Each row has a class, written as a number after it.
[-293   22  100   42  176   -1   29  414  -77  126  -45   88  -48   36
  -79   62  -41  -63 -102  -92   35  122 -116 -110 -135   19  -28   12
  -79  -97   22  -21   61 -204  165  -86  183  -90  -30 -131  168 -144
   57] => 8
[ -77 -144  -45  -35  -27   12  -31  171 -110   49   49   38  -20  -61
 -137   65 -117  -35  -76   13   42   -9   51   18 -130   -1  -86  -17
  -50   -8   42  -38    4   10  -93  -27  -91   89    3   68   26  109
   13] => 7
[ 170    7   84  128   24   67  -21  233  -85  -48  -50  291 -171   59
 -309  190  -81  160    1  115  -38  -66   58   -4   46   95 -166   68
   15 -234  215  -31   18   -7   24   27   84   18  -16  -94 -178 -195
  -12] => 3
[  19 -170   26   62  166   83  113  -39 -130  176  104  162   17  176
    2  238  -39   93 -176  -95  -51    5  -82  -79    8   31  -28  -21
 -135  -16   -6   80 -191  -47   -1   93    5  -96  200 -259   22  316
  178] => 5
[ 75   9  79  21  63 104  37 165   5 105  -9 108  16  47 -48  77  -1 274
 144 -24 136 -51  68 -56  97 151 -38  -6  45  72  34 -55 -24  29  -4 176
  44  70 -34 -41  52 100  21] => 2
[ 179  -18  -70   70  -13   -1  -83  192 -129   17 -120   40  -44  -81
 -151  120 -205  457    7  -25   23  -11 -272  -49  -26  103 -291  130
   93 -221  125  209  113  382  136  -55  -16   25  147 -182 -220 -270
  -33] => 2
[  52   -4   73  -20  -30   36   16   -3   64   91   51   62  -35   15
  -40   63  -68  119   20  244   26  -36   90   41   68  -40  -13  -50
  -61   65   40   21   41  148 -120  110    6  -16 -103   67  -75  -61
   17] => 9
[ 231   -2   50   43   48  160 -105   94  197  110  -15   18 -110  102
  -10  231  171  196   20   29   38   -5   59 -136   20    0 -117   98
  -69  150   41  -26  120  100   58   17  -60    2    1  121   -5  -71
   80] => 0
[ -86 -120   14  -20    3   67  -65  -10  -19  124   77   27 -111  -66
  -78   81   36   82    0   90   37  -53   71   71  -62  -15   31   13
  -35   74  -34  -55  -18   44  -80  109 -103   16   -9   35   32  110
  -26] => 4
[-353  108   67 -203  161  -42  -64  176   51  -33  -98  -18 -289  -52
  151  -10 -189 -230 -107  173  -54   63  150   58 -118  -48  140   28
  -76   19   47 -169   22 -173 -105  -98  -93  -59 -179  151    3 -207
 -286] => 5
[-143   20   65  -31    0 -138    8   52   -6  -40  -32  101  -16  -32
   33  -56 -110  -22   20   88  -24  103   20  -35 -110  -76   34  -44
  -89  -93  -46  100   63   94  -30 -120  107  -60    9    8  -90  -93
   -5] => 3
[ 180   63  -74   44   67   46    7 -224   99   63   19 -138   63  101
   11  -90  277  -73   49   34   45   24   16   10   88   83  100   40
    1   76  -59 -122  -58   34  -52   72  -56  -35    4  121   93   61
   83] => 3
[ 137  -86  125   22 -210    7   66  168  -35   -5   30  273  150  -45
 -331   25    0  113  205   74   81  -33  -12  -45   11    0 -164   58
   78 -243  135  121  -26  144  -43  148  258  281  148  -43  -16   10
  126] => 8
[ 218   98  125   -7   52   74  -41  -63  -13  103   18   52   77 -121
   84  -84   82  269   62    4  -24  -15   98   43  168   -7   21    0
  -97   81  -87   68    5  -16  117   57   78   -1 -197   16   53   81
   46] => 0
[  81 -145 -203  -26 -113   53  124  -10  -22  -98    8 -181  181   77
 -164  -71  -22 -139   27  -19  -25   22 -211 -113  -92  133 -202   92
   75 -215  240   43  -83  141  -69  -29   35  171   92  -76   66 -395
   48] => 5
[ 101 -121  -50  -84   14  118   92  118 -143    9  -18   90  -30 -106
 -196   95 -309  224   58  -81   37   56  194  -17  -31  -43 -184  -10
  -56 -163  152   68   16   54  -79  -28   43   12   41  -71  -15  206
   29] => 5
[  66 -178   72   -8   29  -63 -125    2  -64   27  -15  136  -54    8
    6   41 -119  198  -19 -146  -30  -81   73  -53    1   59 -208  -33
  -43 -157    0   21   15  194  -46 -165 -209  -55   59   30  -63  356
   23] => 8
[ -99  -28 -139  122   88   46  140  174 -133  -71 -111 -129 -100    3
 -155  -43 -187   68  -51 -115  113 -106 -207   79  294  147   59  133
  309 -281   64  -26  -97   18  -31  110   69   32   51    6  -96  -69
  -62] => 1
[-261 -122   52   20  -25   13   15   20  -52  -62   46   99   -9  -55
   11   72   -5   58   13   97  -66   21  -92  -26    9  -82  -56  -21
   -9  -70  -12  125   51 -161    3  -96   82   48   32 -100   -7 -207
  -50] => 4
[-126    8   69  -44   58   13  -38  114  -35   80   24  140 -178  -69
  -31   37 -107   56   27   82   81   -4   95   64  -79   57  118  -45
    8  -10    1  -48  -23   52  -97   23  -56  -37  -58   85  -90  145
 -183] => 5
[  31 -182  -10   -7  -63  -10   25  140  -93  -49   19  159   -3  132
  -24  110 -172   41  -85  171  -63  -55   -5  153 -135   51 -274   92
 -179   27  120  -41  -74  -29 -150  -23  -47   54    2 -128 -164  -77
  -77] => 9
[  17   33  144  -60  -45   15  142    6   28   38   33   10   30  -25
    6    6  -60  -14  -19   21  -22    6    3   70   -4  -92   73  -72
   70   48  -27   62   -6 -107   21   86  199  -23   -4  -82   40   62
   14] => 3
[ -72  -69  -74  -14   92   11  -25  121  -31  -11  -69   33 -160   49
 -141 -110 -110  108   45 -127  124  -57   99   38    4  203  -53   53
  157 -151   -2 -111  -73  159 -155   82  -28  -72   58  151  -12  181
 -105] => 0
[-186    6  113 -218  -82 -155 -142  347  129  -11  -52  178 -217   -6
   32  114 -118 -245  -34  274  125  -36    6   76 -361   -5  -11   69
 -203  182   56 -120   22  131  -92  160  -47  100 -162  162  -54 -139
 -194] => 6
[  27  -39   28 -233   82  -62  -20   13  -59 -123  -23   77  -90 -170
  -26  -32 -338   85   96   94  -33   76  125   77 -145   57   82  -92
   21   16   73   42   17  115   38 -122 -114  140 -122   44  -98  108
  -88] => 3
[  -9 -191  106  -99 -107  116  -34   46   25   43   39  -58  -35  -27
   67   -8   34  203  127    7  -35 -134 -139   34  -64   59 -171   96
   46   73   23  108  -72  129   97  118  -36  143   -6 -170   72 -240
 -111] => 0
[ -41   21  142 -258   -3   -7   60  144  -32  152  -81   53   16 -155
  -55  -96 -298  422  303 -115  148  -10  258  -48 -141   45  110 -139
  224  210  -30   10  -42  246   42  282   74  183  -53 -106  141  419
   15] => 8
[ 316  171 -334 -131 -165   48   92 -190  138 -225 -106 -148  -36  111
  -11 -158   59 -330   20   47  143   27 -278  -95 -197  190 -165  128
  179 -138  294  -70  -66  428 -143   63  -47  105   55  178 -134 -281
 -216] => 5
[ -51  -21   56   19  -14   97  -34   62   33   -7   81  161  -44  -21
  -31  105   30  -30  -57   78   10   51   25  -84  -47  -96  -64   -3
  -64  -51  122   31  -55 -100  -12  -40   25   72   20   15  -70   -5
  -54] => 7
[-236 -209  156  -32   60  135  113  187 -122  -60  -66  151 -175  -53
 -242   13 -111  331  -43 -205 -111  -30  147   81  107  -19 -188  -70
  222 -139  -39  122  146 -205 -113  -91  209    2   35  -45  -76  267
  -90] => 7
[ 121 -265  -34    5 -123   53  -17 -188   53 -230   88   33   74   33
 -116   16   34  151   93    4 -101  -45 -140  -45 -162  -56 -450    0
   70 -300  203  189   -8  120   52  -62   25  152  162 -204  -96 -137
   12] => 4
[-150   92 -130  -25   23   65  135   77   83 -109  -25  -40 -132   41
 -116 -100 -129 -218  -42  231  -63  156 -279  -93 -148  140  -64   47
   71 -104  109  -41   15   39   12 -101  183  -41  -40   52   -2 -621
   31] => 3
[ 440 -104   90  -34  -11  289  133 -276  -91  -48   49  117   34  117
 -170   72 -178  400  151 -269   78 -188  282  176  157  -46 -247 -177
   93   70   89   23 -277  -78  -62  137   16  -13  128 -153  -94  899
  167] => 1
[ -71   -3  -41 -178  231   67  200  430 -135   45  -27  107  -45    0
 -183  -18 -449   58 -180  -99  165   65   25  -29 -251  257  -57  -45
  118   76  184 -276 -104 -247   23   24  102   60  -98  -21  200  354
   -1] => 7
[-45   0  46 -57  99  10 -65  76 -36  47 -23 134 -61 -66  16  11 -81 109
   1  11  17  39  78 -19 -77 -47 -44 -51 -54  -8  31 -26   8 -37  24 -36
 -15  14 -47   7  25 166 -84] => 8
[-221  -50  238  -28  199  131  237  190  -14   69   83  179 -163   -3
  -98  167 -265   40  -70 -167  144  140  196 -138  -94 -106   96 -198
  -48  -20 -117   -7   27 -380  -18    6  435 -291   61  -47  225  221
  225] => 9
[ -12 -106   11   -4  -62   70  -39   42   18   53   46   44  -28  -13
  -53   64  131  117   71   82  -25  -26  -17  -14  -28   40  -28   36
   61   66   35   16   13   47  -22   36  -76  112   52  -58  -14  -24
  -50] => 0
[  23   68  -41  -90   24  -13   -4  -40   22  113   34  -88   23  -92
   -9   14   33  -30   -1   67   44   94   60  -65 -123  -13  114  -30
 -140   75  -23  -33   31   93  -57   39  -31  -24  -72   92   77   68
   43] => 8
[ 131  -67  -68  -71   72   -6  -90   55  147   29 -154 -113 -109  138
  -78  -43  134   37   57 -276  152  -44  215   30 -131  226  -89   41
  148  152  -16 -247  172  343  -47  110 -217 -115   48  193  112  273
  -32] => 3
[-185  -82   45  115  109 -138  116  395  -97    2  -31   94  -50  168
  -96  220 -186   16  -67   -6   27  -61 -221   56   62   72  -30  -25
  -92  -30   14  -32  107 -107   94  -60   57  -20   93 -146  -10   -7
  -18] => 6
[ -82  -26   49  -56  -12  -34   28   32 -106   43   40  -12  138  -36
   16   74 -147  100   76   52   39   26   21  -28 -129  -99   62 -133
  -52  132   -5   92  -83  -45   50   23  -27   94   14 -204    4   97
  113] => 4
[-100   13  105   38   27   44   -8  145   82  165   30   34   -9  -13
  -82   41   57   31   43  200   -5   45  116  -39   27 -101   14  -28
  -77   56  -14  -23   53  -29   -3  142   67   12 -132   63   92 -155
   39] => 1
[-324    9  102   38   85  -32   19  358  -75  -47  -66  139 -181  -11
  -70  129  -66   18 -167  -52  -65   65 -141    6   -8    5  -77  -10
  -15 -109   41   38  195 -104   94 -179  136 -111    5  -93  -30 -199
 -110] => 8
[ 253  -31  182   60   -6    8   49  -65   75   94   56   12  215  250
  183  159  215  295   89 -252  198 -156   26  -49  148   69  -82  -78
  -33  235  -78  -26  -25   15   61   95   47 -104   88 -130  185  469
  291] => 8
[  42 -118  -80  -78  -54  136  120  275  -59  -69  -21  191 -202  -85
 -231  -44 -127  204   60   58  118  -99  -11  150  -34  277 -108  150
  239  -88  137  -71   11  157 -148  309  134  180  -44    3  -73  -48
 -303] => 8
[ 284  -85 -101 -112 -256  -30   59  -84  101  -54   44   52   18   49
  -52  147 -159 -111    4   63   43  -68  -29    7 -331   11 -210  -27
  -36   26  176  -44  -51  249 -142  175  -51   18   99  -76 -102  183
   12] => 6
[  50  -53  227  197  154  151   72  264 -178  250   -2 -125  256  -81
   12   98 -126  440 -279 -161  -89  -50   44   31  204 -156  -59  -55
  -23   58 -231  191  103 -242  198  -26   93  -79   20 -211   61   93
  251] => 1
[-153    2   58   46  110  -73   96  -51   12 -186  -21    7   24  179
  110  102  -40   15   72 -180  152   13  -98  -48  123    0  -24  -64
   93 -182  128   32 -106  -45   91  -75   62  -78   12 -150  -69  204
  128] => 0
[ 226  -48  155  103  -63    3  159 -124  109  127  101 -254  362   82
   16 -220   95  161  167   85   57 -101  -20  117  201  -70  132  -38
  160  140 -111   90   12   15  103  155  156   52  -33  -72  123 -138
  223] => 8
[ -53   -8  127 -141   34  113    1  231  -79  120   68  243 -124 -152
  -92  131 -262  104   38   23   36  152  208  -95 -186  -40  -58  -41
  -82  104  137   21  -90    7   39   81   55  115 -100  -43  -57   34
  -37] => 0
[ 138  -15 -144  -15   29  167   69   52 -122  -69  -76 -156   23   14
  -80  -45 -207  176  -15 -198    4  -86   78  111   37   54 -224   96
   -2  -68  107  -21   29  -95   40 -125  -78  -51  -16  -16  -25   96
 -118] => 2
[-230   90   96  148   41 -113  -95  246  203   58  -26  -30  -38  155
  150   12  199   28   42  371  192  -44 -147  -27  -43  -97  143   91
 -219  153  -49 -108   44  127   31  -15   17  -75  -66  177  -94 -239
   54] => 7
[ -20  -15  -43   15  202   -2  -14  332 -185  159   40  -38  -89   95
   11  166 -180  186  -33 -314  229 -207  -66   21   84  264  -20  -77
   99  192   59 -186  -89  -88  134  195 -132   97 -132 -116   99  339
   -7] => 3
[  92  268  153   -7   68   17   -5  259    6  166  -61  334 -178  -98
 -120  115 -272 -102   34   11  177  143  163 -111 -184   23   60 -100
  -29   39    9  -96    9   48  103  264  199 -109 -148   31    7  -71
   49] => 3
[ -81    7  -46   75   11  -23  -49  275   -8  114  -70 -178  -75   61
   73    0  121 -333 -243  -62  -12  -61 -132  132  -73    9  110  108
  -24  223  -65 -214   86 -189   76  -47  -94 -117  -77  127  126 -216
 -163] => 4
[ -74  -10   70  114   70   49  100  186   22   37  -22  154  -71  123
  -67   41   -4  151  -46 -100   33   -4 -183  -49  110   97 -103    3
  108   10  -48   40  -11   39  107  129  198  -36   73  -80  -11   27
   28] => 6
[   4 -177   63   41 -130   49   66   49 -143 -144   22  166   -1  -46
 -227  109   18   -6   91 -162   92 -157  -44  232  -52 -130  -55 -169
  149   -1  -55   64  193 -340   -9  -90  132  127  240 -140   29  312
 -106] => 5
[ -24  -16   37   38   77   43  -43  168  -40   59   43  135  -57    9
  -96  182   12  173  -45   60    8   41   27 -114  -74   37  -97  -49
  -31  -73   69   22   63   52   24  -36    5   11  -23  -28   -4   55
   75] => 6
[ -72   28  143  128    8  -48  -21  228   -2  163   57 -147  155   52
  106  -49  224  -79   48  -96   63  -81  -93  -29  171    8  125  -28
 -140   98 -138    0  -46 -155   90  119  110  -17  -91  -52  211 -238
   63] => 2
[ -97  -42 -121  -46   -3  -37 -206 -125   -5  183   76 -289  -48  -72
   68  -87  223  -84  -58   18   39 -102  105   44  -94  -73  143  -39
  -69  257 -141 -129 -150  176 -109  264 -303   67 -119  155   71  198
    4] => 1
[  46    4  -22  -99  -63  -14 -102 -138 -127 -237  -31  101  -46 -227
   90 -171 -231 -322 -151  -74 -141   50   83  128 -184  -34  -70  -61
  -64 -240   -7   25  -53  -79  -43 -284 -108 -112  -53  124 -118   28
 -151] => 4
[ 239  -39    0   16  -29  -23 -166    4  -18  208   -4  -99  184 -113
 -129  -56  -59  303  106  120  143 -105  126   29  -10 -147   43  -44
   81  121  -14   42    7  276   84  129 -221  176   19  139   24  262
   63] => 7
[  91  -88  113   84 -107   65   60  128   -3   81   51   87   67  144
    2  208  -69  126  -16  -70   50  -66   53   -4  -88  -57 -225  -94
 -208  172  -55   48    0   44  -11  115   27 -115   78 -195  -39  149
  149] => 9
[  73   72   84  110   25   76   20   15   42  211   20  -16   44    0
    7   31   37  251  136  192   88  -98  112   36  159    3  133  -13
  -60   61  -86  -52  -32   30  -50  203   28 -114  -84   40   27   62
   75] => 1
[  13  -36   75   -4   76  111   83  125  -43  110   43   29   63   -5
 -118   86  -31  132   -9  -86   41   44   75  -70  -57  -61  -59 -102
  -41   68   50  -17  -25 -142   76   44  104   27  -17  -98  135  218
  120] => 5
[  46  -22   80  -28  -12  106    8  -79   22   58   96 -114   99  -30
   51  -48   21  -80  -35   86  -40  -21  138   55   -2  -95   41  -80
  -54  106  -19  -31  -41 -142   12   -6  -40  -37 -114   54  126  -24
   64] => 9
[ 251 -149   20   -3 -176 -110  -73  170  -54  100  -24  116   45  128
 -251  291 -178  291  288   60  169 -163   -1 -114 -185  173 -287 -103
  -31  -53  157   78   99  482 -112  208  -86  104   65 -208  -30 -169
  129] => 6
[ 304  -51   37 -118 -102   -9  114  182  148   20   87  -23  233  152
  -27  -46  -26   57  133  269   51  -11  -89 -140 -132  122 -150   69
  -23  137  330    5   40  157  116   27   96  187 -178 -102   94 -434
  219] => 2
[-125   80   42  -32   65    6  197  151  -78  -16  -16   61   45   37
   33   -8 -164  -98 -142 -245   48  159 -162  -78 -137  110  -45  -13
   99  -10  -18    2  -56 -119  115   -5  254  -86  138 -198   85   13
   92] => 9
[  94  -76  111   18  -39  152   -5    8   30  182  131   44   91   20
  -28   25   57   93  131  251   45  -71   83   30    1  -14   28  -36
 -102  113    7   -3 -130    2  -23  151  -27   27  -79  -22  117  -39
  108] => 4
[ -33  -97   44  -17   26    8   52  168 -122  -11 -107  146   26  -16
  -59  -32 -184  246   61 -232  116  -36   -8  -51   88  113 -156   56
  113 -152   48   57  -72   75  -55   52  119   60  128  -60  -58  159
  -89] => 6
[ 120   70   83  -97   30   30  132  148   35  -18   -7  108  -52  153
   27   84 -187 -102 -127  -24  106  -61  -48   62  -33  133  -62  -22
    1   39  131  -46  -46    9  -57  101   88  -85    1  -37  -28   24
  -69] => 1
[ -65  -74   24    7   94   74   23   91  -15   46   15  -69  -10 -104
  -60   29  -44  230  -27   89  -43   -4   40  -10   14  -70  -92  -48
  -79  -81  -26   59  137  -37   -7  -33   26  -38  -18   59    8   -6
  -58] => 1
[ 191   61  -46   21  -35   73  -81 -103  -16  209   32  -83   67  -94
  -40  -44  115   64   47  -31    8    2  111  -58   15  -14   30  -22
   -1   43  -43  -17  -28   83    8  124  -91  -41  -28   55   99  133
   27] => 9
[-115   -7  217  -15  -40   35   95  132   15  151   59  156   33  -74
 -125   89  -80   52   67   10   22   69  129  -47  -46 -138   80  -94
  -56   23  -67   88    0 -125   10  162  280  -18   34  -93   90   80
  104] => 9
[   8  167  111  -63 -118  -87 -179 -369   57    8   65   35  -66 -205
  244 -165  210 -106  -23  -64 -108    2    5   64  189 -171  238  -46
  272  104 -201  155   15 -122   66   10  -49   73   12   17  -31   37
 -226] => 9
[ 109   47   49   89   41   72   34  125  -31  113   28   33   29    3
 -133   22  133  177   63  -65   44   98   29 -142   31  134   11   18
  168  -52   -9   19   30  112   82   44   55   18   53  -65   78  -24
  142] => 4
[-107  -63   51   67  185   70  132  122   -2  137  100  -33   42   78
  -26   85 -119  162  -62   17  102  -19  -35  -52   17   17   19  -75
   -9   43    1  -52  -25 -120   97   73   39  -70  -27  -70   96  166
  131] => 0
[-126    7  243 -182   17 -124   57   65   26    7    5  161  -18  -23
  129    0 -338   67  155   32   79  -18   98  126  -25 -103   25 -186
 -158  214  -28   52   45  -35   23   51  107   72 -203 -106   -5   63
  -75] => 8
[  50   71   35   -3   88   57  -13  -35   27   -3   -5 -107   97  159
  189   14  165 -111 -125  -70   77   -4   86   13    2    4   26   19
 -132  140  -48 -114  -91  -77  -13  -48  -22 -155  -13  105  110  152
  197] => 9
[  52 -135   23  109  -72  134  -10  129  -16  200   66  -91  110  -48
 -199   72  128   53   35   84   53  -22   35 -119   82  -97  -89    8
 -117  -27   34   31  -13   64  -56  139   33   28  -22   76  121 -194
  170] => 4
[  67  -40 -278   66  -15  131  -12   73  -63  -48  -11   20 -184 -134
 -281 -100   57  -76  -53   79  -90  110 -235  -28  -32  152 -112  179
  152 -164  123  -54  170  -56  -58 -240  -52  221   92   95 -129 -374
 -295] => 9
[  72   17    3   24 -117  -46  -65  -55   36   54   15  -45  120  -82
   27  -12   95   96   96   60    6  -33  -49   17   78  -76    6   -7
   42   12  -37   77   56   55   -4   50   -3  113   63  -12    8  -29
  -54] => 9
[ -23    7   89  -69   37   10   37  108   89  109   87   38   88   81
    5   14   47    3   82  265   54   31   -5    3 -175  -12   40  -53
 -105  164   80  -72 -104   -1   62  110    8   78  -91  -29  111   71
   52] => 4
[  -6   17   81    8  -32   50  -35 -138   33   58   50  148  -34  -83
   69  -56  -63  183  100  253  -92    8   62   67    2 -132  -70   -1
 -157   -5  -68   87    2   12    1   -9   46  -12  -82   19  -97  -41
  -98] => 9
